Here is a tiny trained network, its code and every weight. The questions are about switching its units off for an input and a class, where a switched-off unit gives its printed mean instead of its output.

import numpy as np


def w(rows, s, z=0):
    codes = np.array(rows[::2]) - 128.0
    scale = np.full(codes.shape[1], s)
    scale[-1] = z or s
    return codes * scale


def f(y):
    return y / 2 * (1 + np.tanh(0.7978845608 * (y + 0.044715 * y**3)))


def log_softmax(a):
    a = a - a.max(-1, keepdims=True)
    return a - np.log(np.exp(a).sum(-1, keepdims=True))


def net(x, mask):
    res = np.array(x, float).reshape(1, 7) / 4 @ E
    y = f(res @ A[0][:, :-1].T + A[0][:, -1])
    res = res + np.where(mask, y, B[0][:, -1]) @ B[0][:, :-1]
    return log_softmax(res[-1] @ U[:, :-1].T + U[:, -1])


A, B = {}, {}
E = w([
[117,164,79,2],'x0',
[208,152,51,238],'x1',
[19,173,82,153],'x2',
[206,48,38,90],'x3',
[124,46,19,157],'x4',
[189,104,180,153],'x5',
[30,30,113,173],'x6',
],0.0067)
A[0] = w([
[157,137,79,207,237],'neuron 0',
[151,98,102,186,197],'neuron 1',
[148,107,115,99,2],'neuron 2',
[77,124,154,182,41],'neuron 3',
[139,143,81,164,170],'neuron 4',
[237,177,141,88,152],'neuron 5',
[110,197,244,166,99],'neuron 6',
],0.011,0.0028)
B[0] = w([
[134,221,69,111,238],'neuron 0',
[128,162,69,150,207],'neuron 1',
[155,93,166,149,129],'neuron 2',
[180,129,137,126,169],'neuron 3',
[115,170,130,152,181],'neuron 4',
[247,140,217,18,248],'neuron 5',
[103,113,254,196,253],'neuron 6',
],0.0088,0.0073)
U = w([
[128,100,113,126,1],'0',
[215,2,179,154,140],'1',
[149,161,33,195,110],'2',
[78,154,225,147,120],'3',
[178,184,115,38,175],'4',
[27,105,45,108,211],'5',
],0.0087,0.0096)

Each question gives the input, the list of numbers given to net, and the class t.
The units are the neurons (one row each of A and B). Each row of codes is followed by its name. A weight is (code - 128) times the scale printed after its matrix; where a second scale follows, it is the last column's (A, B and U).
mask holds one flag per neuron, in row order. A switched-off neuron (its flag False) gives its mean, the last column of its row in B, instead of its output. The means were averaged over made-up inputs and are rounded, as every weight is.
A unit's drop is (log p(t) with every unit on - log p(t) with that unit switched off) / (log p(t) with every unit on - log p(t) with every unit switched off).
The circuit of an input: a set's keep is (log p(t) with only the set's units on - log p(t) with every unit switched off) / (log p(t) with every unit on - log p(t) with every unit switched off). Starting from all 7 units, units are removed one at a time, each time the one whose removal leaves the highest keep (on an exact tie, the one counted first), for as long as the keep stays at least 0.8.
circuit, biggest first: the units of the circuit, biggest drop first
unit that matters most: the unit with the biggest drop
top k neurons: the k neurons with the biggest drops, biggest first
drop of u: that unit's drop, to one decimal
input [6,-8,-6,-5,6,3,3], class 5: circuit, biggest first : [neuron 5]
input [3,2,-4,-7,-1,8,-3], class 1: top 2 neurons : [neuron 5; neuron 0]
input [-6,1,-8,5,3,1,0], class 4: circuit, biggest first : [neuron 0; neuron 6]
input [-5,-1,2,7,2,1,-1], class 5: top 3 neurons : [neuron 5; neuron 3; neuron 6]
input [6,0,-6,-5,8,5,4], class 5: top 2 neurons : [neuron 5; neuron 6]
input [-3,6,0,8,8,4,-7], class 4: circuit, biggest first : [neuron 5; neuron 0]
input [-8,-4,5,-3,7,6,-6], class 2: top 3 neurons : [neuron 5; neuron 0; neuron 1]
input [-4,2,-3,5,-1,1,3], class 2: circuit, biggest first : [neuron 5; neuron 1; neuron 6]
input [4,1,-1,-5,-1,-2,-3], class 3: top 2 neurons : [neuron 0; neuron 6]
input [-5,7,4,5,-3,8,-2], class 4: top 2 neurons : [neuron 5; neuron 0]
input [0,0,-8,1,8,-2,7], class 5: drop of neuron 5 : 0.3
input [6,-2,1,-2,-2,-8,3], class 5: drop of neuron 4 : 0.0
input [-7,0,0,-2,2,2,7], class 2: drop of neuron 3 : 0.1
input [1,7,0,8,4,8,-6], class 4: unit that matters most : neuron 5
